Below is a small trained network, with its code and all its weights. Each question gives an input and a class and asks what happens when units are switched off, that is, made to give their printed mean instead of their output.

import numpy as np


def w(rows, s, z=0):
    codes = np.array(rows[::2]) - 128.0
    scale = np.full(codes.shape[1], s)
    scale[-1] = z or s
    return codes * scale


def f(y):
    return np.maximum(y, 0)


def log_softmax(a):
    a = a - a.max(-1, keepdims=True)
    return a - np.log(np.exp(a).sum(-1, keepdims=True))


def net(x, mask):
    res = np.array(x, float).reshape(1, 6) / 4 @ E
    y = f(res @ A[0][:, :-1].T + A[0][:, -1])
    res = res + np.where(mask, y, B[0][:, -1]) @ B[0][:, :-1]
    return log_softmax(res[-1] @ U[:, :-1].T + U[:, -1])


A, B = {}, {}
E = w([
[128,128,129,124,126,128,123,129],'x0',
[127,131,130,128,130,132,126,129],'x1',
[195,31,18,165,176,189,54,45],'x2',
[126,127,125,126,125,128,126,130],'x3',
[209,180,81,74,39,206,227,90],'x4',
[122,234,41,25,254,47,143,74],'x5',
],0.0071)
A[0] = w([
[127,128,125,126,122,123,122,130,85],'n1',
[75,209,231,93,79,64,188,196,69],'n2',
[121,83,183,186,55,173,115,165,6],'n3',
[107,116,141,135,154,120,112,130,73],'n4',
[85,89,155,168,194,78,65,142,52],'n5',
[205,168,80,88,52,209,218,86,77],'n6',
[199,169,90,96,64,200,210,92,43],'n7',
[119,140,138,119,111,122,119,127,101],'n8',
[122,40,213,218,3,207,105,186,127],'n9',
[73,197,235,93,74,65,187,194,56],'n10',
[148,70,77,130,141,144,103,105,60],'n11',
[141,93,98,130,139,143,110,113,54],'n12',
[190,165,86,92,63,193,202,93,41],'n13',
[102,156,170,115,104,99,152,158,4],'n14',
[185,37,56,145,160,158,68,57,83],'n15',
[65,88,156,175,206,81,61,153,59],'n16',
[67,84,149,159,189,70,61,147,46],'n17',
[181,56,60,153,155,168,76,72,80],'n18',
[130,124,127,124,126,125,131,128,109],'n19',
[73,96,154,172,194,74,57,138,61],'n20',
[106,234,57,43,236,51,128,93,90],'n21',
[182,58,66,153,158,162,78,74,71],'n22',
],0.0065,0.0031)
B[0] = w([
[124,124,131,130,135,130,131,129,128],'n1',
[73,194,25,208,162,215,114,162,220],'n2',
[172,99,108,96,165,109,170,71,185],'n3',
[128,129,144,121,110,121,123,131,142],'n4',
[117,117,181,92,74,96,96,166,189],'n5',
[100,109,219,86,57,73,65,185,207],'n6',
[104,104,208,93,67,80,78,177,193],'n7',
[121,131,120,126,130,131,131,130,133],'n8',
[241,49,82,68,228,79,233,3,254],'n9',
[80,195,37,210,158,209,115,154,216],'n10',
[110,149,108,155,139,162,125,144,164],'n11',
[117,141,114,144,134,146,131,135,147],'n12',
[103,106,203,92,73,77,70,169,188],'n13',
[110,143,90,154,139,151,124,131,152],'n14',
[82,189,67,185,137,191,122,175,212],'n15',
[115,113,202,82,64,81,81,171,200],'n16',
[120,109,191,95,69,94,92,162,192],'n17',
[83,182,78,187,147,186,118,158,201],'n18',
[132,128,136,129,131,131,121,124,128],'n19',
[118,118,199,97,72,86,88,163,195],'n20',
[230,46,105,79,209,77,223,17,241],'n21',
[80,178,78,179,145,180,123,159,196],'n22',
],0.0069,0.0095)
U = w([
[213,77,112,91,207,102,204,3,254],'0',
[61,198,69,202,142,251,110,168,97],'1',
[102,110,242,85,25,77,66,181,26],'2',
],0.011,0.00083)

Each question gives the input, the list of numbers given to net, and the class t.
The units are the neurons (one row each of A and B). Each row of codes is followed by its name. A weight is (code - 128) times the scale printed after its matrix; where a second scale follows, it is the last column's (A, B and U).
mask holds one flag per neuron, in row order. A switched-off neuron (its flag False) gives its mean, the last column of its row in B, instead of its output. The means were averaged over made-up inputs and are rounded, as every weight is.
A unit's drop is (log p(t) with every unit on - log p(t) with that unit switched off) / (log p(t) with every unit on - log p(t) with every unit switched off).
The circuit of an input: a set's keep is (log p(t) with only the set's units on - log p(t) with every unit switched off) / (log p(t) with every unit on - log p(t) with every unit switched off). Starting from the 12 units with the biggest drops (on a tie, the unit counted first), units are removed one at a time, each time the one whose removal leaves the highest keep (on an exact tie, the one counted first), for as long as the keep stays at least 0.8.
circuit, biggest first: the units of the circuit, biggest drop first
k most important neurons: the k neurons with the biggest drops, biggest first
drop of u: that unit's drop, to one decimal
input [2,3,0,2,7,6], class 2: circuit, biggest first	[n6]
input [-7,1,0,0,4,-3], class 2: 3 most important neurons	[n21, n6, n7]
input [8,4,-1,-6,-3,-3], class 0: 4 most important neurons	[n9, n6, n7, n13]
input [4,7,1,-7,-8,-8], class 0: 2 most important neurons	[n9, n3]
input [7,-2,-1,-8,5,-5], class 0: 3 most important neurons	[n9, n16, n3]
input [-2,0,-7,-2,5,-6], class 1: 2 most important neurons	[n2, n10]
input [2,1,3,0,-4,2], class 2: 2 most important neurons	[n9, n2]
input [-4,-8,0,6,-6,-6], class 0: 3 most important neurons	[n9, n3, n6]
input [6,1,-6,2,8,7], class 2: 4 most important neurons	[n6, n9, n7, n13]
input [5,-8,-2,8,1,1], class 1: 3 most important neurons	[n9, n21, n3]
input [-8,7,-8,-7,3,6], class 1: 3 most important neurons	[n2, n10, n9]
input [-5,2,-4,-8,-4,1], class 1: 3 most important neurons	[n2, n10, n6]
input [-1,6,5,1,6,0], class 2: drop of n10	0.2
input [-1,-3,-7,-6,6,1], class 1: circuit, biggest first	[n2]
input [1,6,1,-4,8,6], class 2: drop of n17	0.0
input [0,6,3,-3,2,-7], class 0: drop of n9	0.5
input [5,-7,-7,-3,6,3], class 1: drop of n10	1.1
